.62 .00 -.30 .15 -.35 .08 -.15 .18 -.09 .39 .14 -.15 .40
The largest entry -> .62
Report the entry just left of the centre entry.
A: .08
Report the 5th entry from the end.
A: -.09
The 3rd entry from the left is -.30
Report the fourth entry.
A: .15
The 3rd entry from the right -> .14
The 4th entry from the end: .39

-188,-576,-595,-70
-344,-623,-619,367
-141,-466,-376,501
469,-583,-934,109
-824,-856,-751,640
-116,295,433,185
-976,-241,584,584
622,232,-411,-537
411,173,-404,-311
-132,-127,213,449
647,555,-26,-751
-853,-504,341,278
Give the first entry in the row that holds the smallest entry.
Answer: -976
Give the last entry, reading row by row.
Answer: 278
The second entry from the end, reading row by row: 341
The third smallest entry is -856
Give the third entry in reading order.
Answer: -595
The largest entry in the first row -> -70
The entry in the top-left corner is -188
Give the bottom entry of the column that holds the smallest entry.
Answer: -853
Give the entry directly below -188.
Answer: -344
The last entry of the smallest entry's row -> 584
The entry just left of -404 -> 173
The second entry on the main diagonal: -623
The entry just right of 469 is -583
The second smallest entry: -934
The largest entry in the first column -> 647
The entry directly above -583 is -466
Give the entry directly below the smallest entry.
Answer: 622
The 3rd entry on the main diagonal is -376
Give the entry just right of -976.
Answer: -241
